Here is a tiny trained network, its code and every weight. The questions are about switching its units off for an input and a target symbol, where a switched-off unit gives its printed mean instead of its output.

import numpy as np


def w(rows, s, z=0):
    codes = np.array(rows[::2]) - 128.0
    scale = np.full(codes.shape[1], s)
    scale[-1] = z or s
    return codes * scale


def f(y):
    return np.maximum(y, 0)


def softmax(a):
    e = np.exp(a - a.max(-1, keepdims=True))
    return e / e.sum(-1, keepdims=True)


def log_softmax(a):
    a = a - a.max(-1, keepdims=True)
    return a - np.log(np.exp(a).sum(-1, keepdims=True))


def net(x, mask):
    ids = ['αβγζημξτω'.index(c) for c in x.split()]
    T = len(ids)
    res = E[ids] + P[:T]
    u = 0
    for l in range(3):
        q, k, v = (res @ M[l].T for M in (Q, K, V))
        z = softmax(np.where(np.tri(T) > 0, q @ k.T / 2**0.5, -1e9)) @ v
        res = res + np.where(mask[u], z, O[l][:, -1]) @ O[l][:, :-1]
        u += 1
        y = f(res @ A[l][:, :-1].T + A[l][:, -1])
        res = res + np.where(mask[u : u + 8], y, B[l][:, -1]) @ B[l][:, :-1]
        u += 8
    return log_softmax(res[-1] @ U[:, :-1].T + U[:, -1])


Q, K, V, O, A, B = {}, {}, {}, {}, {}, {}
E = w([
[123,156,121,150,181,130,108,5,44,74,151,130],'α',
[175,105,118,102,98,60,116,125,134,137,84,118],'β',
[142,173,110,163,180,132,95,26,68,120,140,97],'γ',
[112,123,127,138,28,137,203,99,110,68,166,191],'ζ',
[190,100,201,101,205,182,57,82,158,100,163,155],'η',
[56,90,109,136,204,93,7,117,118,107,153,80],'μ',
[35,164,105,164,91,157,115,111,167,93,63,137],'ξ',
[94,106,91,151,198,159,61,113,104,113,188,60],'τ',
[115,148,79,233,109,125,100,176,103,82,95,123],'ω',
],0.02)
P = w([
[164,255,152,85,157,74,210,140,76,89,139,11],'0',
[158,151,129,107,79,87,203,100,130,82,185,54],'1',
[153,140,131,137,74,87,155,87,154,115,149,93],'2',
[146,117,119,152,73,88,120,99,163,142,139,128],'3',
[151,96,114,181,68,106,94,128,152,175,149,142],'4',
[149,71,94,196,60,121,68,145,159,201,148,153],'5',
[154,56,94,237,58,154,33,149,167,195,148,176],'6',
],0.0093)
Q[0] = w([
[130,76,104,176,9,80,120,80,135,50,119,63],'0.h0',
[117,41,75,175,141,117,112,1,115,153,152,92],'0.h0',
],0.0058)
K[0] = w([
[167,59,17,253,37,185,37,104,72,175,122,174],'0.h0',
[69,76,142,195,127,118,80,47,92,216,210,197],'0.h0',
],0.0052)
V[0] = w([
[118,143,160,121,155,155,121,72,208,120,189,161],'0.h0',
[85,147,111,255,126,119,123,116,94,185,178,174],'0.h0',
],0.0064)
O[0] = w([
[106,174,175,59,45,167,45,135,62,189,4,96,2],'0.h0',
[178,188,157,2,157,136,131,189,193,80,86,125,186],'0.h0',
],0.0092,0.00058)
A[0] = w([
[159,149,86,72,115,163,201,126,95,128,150,79,165],'0.n0',
[117,103,118,228,182,122,77,144,111,92,125,142,115],'0.n1',
[99,172,81,219,65,177,143,153,54,141,144,184,53],'0.n2',
[106,156,142,123,49,172,179,133,177,79,56,138,131],'0.n3',
[161,185,119,132,150,49,141,241,119,60,90,76,3],'0.n4',
[94,112,178,92,148,165,173,81,207,59,255,146,28],'0.n5',
[165,120,120,165,63,140,118,146,104,118,25,110,132],'0.n6',
[151,115,130,83,68,74,111,152,76,65,61,72,180],'0.n7',
],0.007,0.0024)
B[0] = w([
[84,162,136,166,118,11,72,118,131,116,108,167,165],'0.n0',
[101,87,162,6,122,98,130,200,151,53,141,107,214],'0.n1',
[115,196,103,147,43,199,62,157,190,107,183,63,158],'0.n2',
[37,106,167,223,145,153,102,185,24,158,184,163,207],'0.n3',
[154,103,174,168,101,173,173,57,144,188,127,121,212],'0.n4',
[90,136,94,123,254,101,82,159,137,122,115,146,167],'0.n5',
[123,117,142,167,192,53,101,105,177,220,132,45,216],'0.n6',
[133,215,222,118,173,81,179,131,155,188,175,147,254],'0.n7',
],0.0078,0.0049)
Q[1] = w([
[111,75,144,254,46,132,53,129,203,83,192,117],'1.h0',
[59,79,140,105,97,189,122,174,40,114,77,167],'1.h0',
],0.0075)
K[1] = w([
[172,31,111,36,125,78,147,222,240,236,101,239],'1.h0',
[104,119,206,179,159,204,2,114,119,25,87,121],'1.h0',
],0.006)
V[1] = w([
[168,82,135,67,181,130,110,125,162,151,105,231],'1.h0',
[253,157,86,184,58,114,96,170,107,246,156,154],'1.h0',
],0.0055)
O[1] = w([
[62,48,140,184,109,2,115,174,124,50,102,85,59],'1.h0',
[71,86,58,75,120,117,144,47,188,49,223,145,254],'1.h0',
],0.0087,0.0046)
A[1] = w([
[116,30,96,113,92,111,212,60,88,82,115,79,87],'1.n0',
[172,78,141,107,84,171,81,38,130,106,89,162,33],'1.n1',
[174,65,92,110,142,160,143,118,183,117,147,233,70],'1.n2',
[39,185,46,103,138,140,178,130,113,135,112,127,102],'1.n3',
[164,135,107,23,235,144,134,120,77,113,146,133,29],'1.n4',
[29,147,88,143,11,109,111,122,94,125,88,128,2],'1.n5',
[191,216,1,137,135,171,112,119,132,99,81,56,138],'1.n6',
[119,98,100,140,163,192,151,168,169,124,118,208,141],'1.n7',
],0.0075,0.0035)
B[1] = w([
[73,182,170,205,107,103,106,187,157,145,144,128,253],'1.n0',
[80,76,187,174,121,129,145,235,74,72,120,111,217],'1.n1',
[123,164,170,151,115,223,125,156,147,185,150,53,243],'1.n2',
[127,59,82,171,103,125,113,98,60,121,124,188,177],'1.n3',
[63,192,15,163,231,22,126,125,203,135,75,2,221],'1.n4',
[63,148,152,88,222,189,202,112,132,76,159,141,194],'1.n5',
[99,127,193,73,99,85,177,100,47,105,119,162,184],'1.n6',
[146,156,142,147,203,56,106,115,173,143,28,165,170],'1.n7',
],0.0078,0.0044)
Q[2] = w([
[255,142,90,38,76,95,121,57,128,115,82,116],'2.h0',
[123,109,199,181,146,37,114,144,182,181,208,99],'2.h0',
],0.008)
K[2] = w([
[83,230,124,160,168,114,192,56,3,62,118,108],'2.h0',
[136,18,58,110,112,154,70,93,210,32,175,154],'2.h0',
],0.0071)
V[2] = w([
[116,241,78,137,24,25,203,81,109,162,162,173],'2.h0',
[100,127,111,235,170,253,196,109,130,97,40,210],'2.h0',
],0.0033)
O[2] = w([
[88,61,162,157,194,160,80,229,115,136,148,148,150],'2.h0',
[103,196,145,69,31,84,9,96,220,221,176,154,3],'2.h0',
],0.011,0.0047)
A[2] = w([
[141,186,129,78,34,110,108,161,126,122,177,183,54],'2.n0',
[155,112,160,149,2,122,158,57,124,156,116,140,107],'2.n1',
[177,136,112,115,143,85,136,166,128,160,83,116,128],'2.n2',
[129,155,85,82,75,229,97,143,99,183,78,112,2],'2.n3',
[80,197,74,89,135,147,116,97,165,154,65,173,123],'2.n4',
[170,135,161,92,169,143,131,85,180,167,172,153,172],'2.n5',
[195,141,132,96,134,175,128,159,151,162,100,87,61],'2.n6',
[111,67,135,144,143,125,111,177,135,124,136,154,151],'2.n7',
],0.01,0.0067)
B[2] = w([
[94,115,118,178,85,75,118,84,111,71,212,98,164],'2.n0',
[161,110,69,135,131,239,80,159,192,163,156,190,191],'2.n1',
[119,69,94,110,74,205,94,90,95,130,143,187,168],'2.n2',
[70,145,193,45,157,169,140,102,208,215,89,110,135],'2.n3',
[168,86,161,188,165,57,166,132,111,70,128,151,167],'2.n4',
[70,148,85,63,116,132,170,227,2,106,65,83,213],'2.n5',
[87,137,98,191,151,73,109,59,99,121,142,160,148],'2.n6',
[208,168,124,62,112,92,66,103,180,162,98,137,254],'2.n7',
],0.0088,0.0087)
U = w([
[136,175,146,84,163,119,78,61,89,110,129,69,217],'α',
[125,54,171,113,149,206,52,175,89,82,129,168,244],'β',
[133,167,77,149,134,150,140,96,157,162,127,157,89],'γ',
[124,154,124,183,103,120,79,140,99,111,162,118,3],'ζ',
[88,81,140,194,88,124,209,58,109,112,133,146,109],'η',
[134,179,152,161,103,172,176,253,124,108,101,103,103],'μ',
[71,112,175,110,118,122,99,125,135,180,128,116,91],'ξ',
[116,83,141,147,108,135,165,115,103,133,122,133,88],'τ',
[165,110,175,218,146,69,118,133,171,162,144,121,166],'ω',
],0.006,0.0032)

Each question gives the input, a string of symbols that net reads in full, and the target symbol t.
The units are the heads (2 rows each of Q, K, V and O) and the neurons (one row each of A and B). Each row of codes is followed by its name. A weight is (code - 128) times the scale printed after its matrix; where a second scale follows, it is the last column's (O, A, B and U).
mask holds one flag per unit, layer by layer, with each layer's heads first. A switched-off unit (its flag False) gives its mean, the last column of its rows in O or B, instead of its output. The means were averaged over made-up inputs and are rounded, as every weight is.
A unit's drop is (log p(t) with every unit on - log p(t) with that unit switched off) / (log p(t) with every unit on - log p(t) with every unit switched off).
The circuit of an input: a set's keep is (log p(t) with only the set's units on - log p(t) with every unit switched off) / (log p(t) with every unit on - log p(t) with every unit switched off). Starting from the 12 units with the biggest drops (on a tie, the unit counted first), units are removed one at a time, each time the one whose removal leaves the highest keep (on an exact tie, the one counted first), for as long as the keep stays at least 0.8.
circuit, biggest first: the units of the circuit, biggest drop first
top k neurons: the k neurons with the biggest drops, biggest first
top k neurons in layer l: the k neurons of layer l with the biggest drops, biggest first
input β μ ξ, target μ: circuit, biggest first => (0.n3, 1.h0, 0.h0)
input ξ β β ξ η, target α: top 2 neurons => (0.n5, 1.n4)
input ξ β ξ β ω ω β, target μ: top 3 neurons in layer 0 => (0.n4, 0.n1, 0.n6)
input μ β ξ α η ξ β, target ζ: top 3 neurons in layer 0 => (0.n7, 0.n3, 0.n2)
input β η β ζ ζ μ, target α: top neuron => (0.n3)
input μ β β η β, target γ: circuit, biggest first => (0.n7, 2.h0, 2.n1, 1.n1)
input α ξ ω β ξ ξ, target β: circuit, biggest first => (2.h0, 0.n3, 0.n7)
input μ η ω β ζ β, target ξ: top 3 neurons in layer 0 => (0.n2, 0.n7, 0.n6)
input η β μ ζ, target μ: circuit, biggest first => (0.h0, 1.h0, 0.n3)
input ξ α γ β ζ γ, target β: top 2 neurons => (2.n2, 1.n6)
input ξ τ η ξ, target η: circuit, biggest first => (2.h0, 2.n4, 2.n7)
input ω γ β ω ξ, target ω: top 2 neurons => (1.n7, 0.n1)
input μ ω β ω, target ω: circuit, biggest first => (1.h0, 0.h0, 0.n4, 2.n5)
input β ξ μ ω ζ, target ω: top 4 neurons => (0.n5, 0.n3, 0.n4, 1.n7)
input β β ξ η, target α: top 2 neurons in layer 1 => (1.n4, 1.n0)
input η β μ ω μ η β, target η: top 3 neurons in layer 2 => (2.n7, 2.n1, 2.n2)
input β γ α ζ, target β: top 2 neurons => (0.n3, 1.n5)
input β ω ξ ζ, target ω: top 2 neurons => (0.n5, 1.n7)
input β β β, target ω: top 3 neurons => (1.n0, 2.n5, 2.n7)
input β ω ξ, target ω: top 2 neurons => (1.n7, 2.n4)
input β ω η μ ζ, target μ: top 2 neurons => (0.n3, 0.n2)
input ζ η β β ω β, target μ: top 3 neurons => (2.n5, 1.n2, 0.n7)
input β α β η β, target γ: top 2 neurons => (0.n7, 2.n1)
input ω β γ ω, target ω: top 4 neurons => (0.n5, 0.n4, 2.n5, 0.n3)
input β μ μ η η β, target η: top 3 neurons => (0.n7, 0.n3, 1.n0)
input β ω β β τ, target α: top 3 neurons in layer 0 => (0.n1, 0.n4, 0.n3)
input η μ γ ω ξ ξ γ, target β: top neuron in layer 0 => (0.n7)
input β ξ ξ η β, target ζ: top 4 neurons in layer 2 => (2.n0, 2.n5, 2.n1, 2.n4)
